Here is a tiny trained network, its code and every weight. The questions are about switching its units off for an input and a class, where a switched-off unit gives its printed mean instead of its output.

import numpy as np


def w(rows, s, z=0):
    codes = np.array(rows[::2]) - 128.0
    scale = np.full(codes.shape[1], s)
    scale[-1] = z or s
    return codes * scale


def norm(h):
    return h / np.sqrt((h * h).mean(-1, keepdims=True) + 1e-5)


def f(y):
    return np.maximum(y, 0)


def log_softmax(a):
    a = a - a.max(-1, keepdims=True)
    return a - np.log(np.exp(a).sum(-1, keepdims=True))


def net(x, mask):
    res = np.array(x, float).reshape(1, 5) / 4 @ E
    u = 0
    for l in range(2):
        y = f(norm(res) @ A[l][:, :-1].T + A[l][:, -1])
        res = res + np.where(mask[u : u + 13], y, B[l][:, -1]) @ B[l][:, :-1]
        u += 13
    return log_softmax(norm(res)[-1] @ U[:, :-1].T + U[:, -1])


A, B = {}, {}
E = w([
[174,142,161,92,161,201,180,162,118],'x0',
[105,126,143,132,157,135,26,69,120],'x1',
[131,134,111,125,55,79,45,10,143],'x2',
[209,117,227,56,57,163,225,119,195],'x3',
[2,119,107,119,129,89,132,171,210],'x4',
],0.0074)
A[0] = w([
[159,29,110,105,119,124,131,79,107,214],'0.n0',
[126,145,164,69,147,88,157,182,164,86],'0.n1',
[135,123,118,173,149,132,124,51,59,18],'0.n2',
[156,139,120,121,128,84,131,129,91,54],'0.n3',
[66,98,220,114,2,81,116,76,134,2],'0.n4',
[144,128,98,128,102,140,116,122,65,62],'0.n5',
[128,125,189,121,175,228,237,196,158,70],'0.n6',
[175,89,63,143,190,139,99,144,92,102],'0.n7',
[125,92,94,90,159,126,106,72,105,18],'0.n8',
[129,185,167,122,138,222,184,177,139,81],'0.n9',
[132,119,163,52,123,205,163,207,115,23],'0.n10',
[132,142,131,138,137,158,87,155,130,144],'0.n11',
[7,115,60,154,162,63,146,193,102,71],'0.n12',
],0.0079,0.0023)
B[0] = w([
[95,171,168,155,95,139,94,84,164,172],'0.n0',
[183,144,98,173,161,119,134,98,75,179],'0.n1',
[124,163,165,174,214,254,94,83,131,170],'0.n2',
[125,135,174,158,145,138,100,125,166,140],'0.n3',
[147,180,107,110,94,109,240,113,153,193],'0.n4',
[146,157,119,129,180,140,76,123,101,153],'0.n5',
[199,30,154,56,168,217,105,144,140,255],'0.n6',
[113,120,85,88,47,142,138,81,198,179],'0.n7',
[142,128,150,126,206,161,170,145,47,150],'0.n8',
[190,40,168,149,147,119,139,169,181,210],'0.n9',
[234,68,147,148,127,133,93,128,146,207],'0.n10',
[152,90,71,137,74,118,167,81,89,149],'0.n11',
[17,151,49,156,201,14,62,219,104,233],'0.n12',
],0.0067,0.0084)
A[1] = w([
[233,125,163,100,118,143,147,89,100,122],'1.n0',
[102,129,144,195,150,143,125,62,20,96],'1.n1',
[136,105,134,128,80,96,150,168,151,103],'1.n2',
[22,122,38,162,167,76,113,204,123,35],'1.n3',
[29,131,66,149,204,97,128,148,123,143],'1.n4',
[54,84,64,149,157,134,110,163,104,59],'1.n5',
[193,108,138,115,143,118,113,127,237,196],'1.n6',
[81,154,205,61,67,113,147,97,207,90],'1.n7',
[135,158,150,109,42,50,172,116,162,3],'1.n8',
[154,26,159,90,143,147,145,167,123,47],'1.n9',
[170,2,179,37,132,201,167,224,100,92],'1.n10',
[113,81,139,139,186,140,96,122,124,123],'1.n11',
[19,93,41,145,160,74,145,173,80,50],'1.n12',
],0.008,0.0026)
B[1] = w([
[56,127,76,110,180,113,119,186,177,205],'1.n0',
[161,164,154,158,134,222,64,205,176,162],'1.n1',
[155,156,115,114,225,173,81,103,139,145],'1.n2',
[51,220,140,111,109,13,103,215,124,215],'1.n3',
[99,128,167,114,104,34,141,219,181,205],'1.n4',
[98,180,147,70,94,72,161,102,131,179],'1.n5',
[112,64,89,160,120,101,133,101,20,199],'1.n6',
[91,117,101,125,109,143,202,150,80,158],'1.n7',
[66,132,178,118,119,144,164,59,79,155],'1.n8',
[171,76,127,114,135,136,149,116,88,194],'1.n9',
[199,7,86,169,195,108,172,192,130,245],'1.n10',
[151,115,129,112,69,122,181,155,162,165],'1.n11',
[87,213,117,66,116,2,30,182,177,204],'1.n12',
],0.0072,0.012)
U = w([
[143,194,144,189,140,232,9,96,117,1],'0',
[53,199,122,130,129,31,56,202,133,176],'1',
[76,163,147,126,61,137,179,49,101,79],'2',
[188,27,124,141,162,143,137,173,108,216],'3',
],0.013,0.0021)

Each question gives the input, the list of numbers given to net, and the class t.
The units are the neurons (one row each of A and B). Each row of codes is followed by its name. A weight is (code - 128) times the scale printed after its matrix; where a second scale follows, it is the last column's (A, B and U).
mask holds one flag per neuron, layer by layer. A switched-off neuron (its flag False) gives its mean, the last column of its row in B, instead of its output. The means were averaged over made-up inputs and are rounded, as every weight is.
A unit's drop is (log p(t) with every unit on - log p(t) with that unit switched off) / (log p(t) with every unit on - log p(t) with every unit switched off).
The circuit of an input: a set's keep is (log p(t) with only the set's units on - log p(t) with every unit switched off) / (log p(t) with every unit on - log p(t) with every unit switched off). Starting from the 12 units with the biggest drops (on a tie, the unit counted first), units are removed one at a time, each time the one whose removal leaves the highest keep (on an exact tie, the one counted first), for as long as the keep stays at least 0.8.
circuit, biggest first: the units of the circuit, biggest drop first
k most important neurons: the k neurons with the biggest drops, biggest first
top k neurons in layer l: the k neurons of layer l with the biggest drops, biggest first
drop when u is switched off: that unit's drop, to one decimal
input [-2,-1,-8,2,7], class 3: circuit, biggest first => [0.n6]
input [-2,6,0,8,-1], class 2: top 3 neurons in layer 0 => [0.n4 0.n6 0.n0]
input [-6,5,0,3,-3], class 0: top 4 neurons in layer 0 => [0.n2 0.n7 0.n8 0.n9]
input [1,6,-2,1,-6], class 0: 2 most important neurons => [0.n6 1.n10]
input [5,-5,8,5,1], class 2: 2 most important neurons => [0.n6 0.n4]
input [-8,6,-5,3,-3], class 0: 3 most important neurons => [0.n6 0.n12 1.n10]
input [8,7,4,2,-3], class 0: 2 most important neurons => [0.n6 1.n10]
input [4,2,2,1,-5], class 0: top 3 neurons in layer 0 => [0.n6 0.n0 0.n2]
input [-4,5,5,-3,-1], class 0: 2 most important neurons => [0.n12 0.n2]
input [-7,0,-3,4,1], class 2: top 2 neurons in layer 0 => [0.n4 0.n12]
input [-2,6,-1,4,-6], class 0: 2 most important neurons => [0.n6 1.n10]
input [-4,-8,1,2,0], class 3: top 2 neurons in layer 1 => [1.n3 1.n5]
input [3,-1,8,8,-6], class 2: 2 most important neurons => [0.n6 1.n10]
input [3,-8,-4,-2,5], class 3: circuit, biggest first => [0.n6]
input [4,-1,4,5,8], class 3: drop when 1.n8 is switched off => 0.0
input [-6,5,-1,0,-3], class 0: drop when 0.n12 is switched off => 0.1
input [-2,6,7,7,-7], class 2: drop when 0.n4 is switched off => 0.3
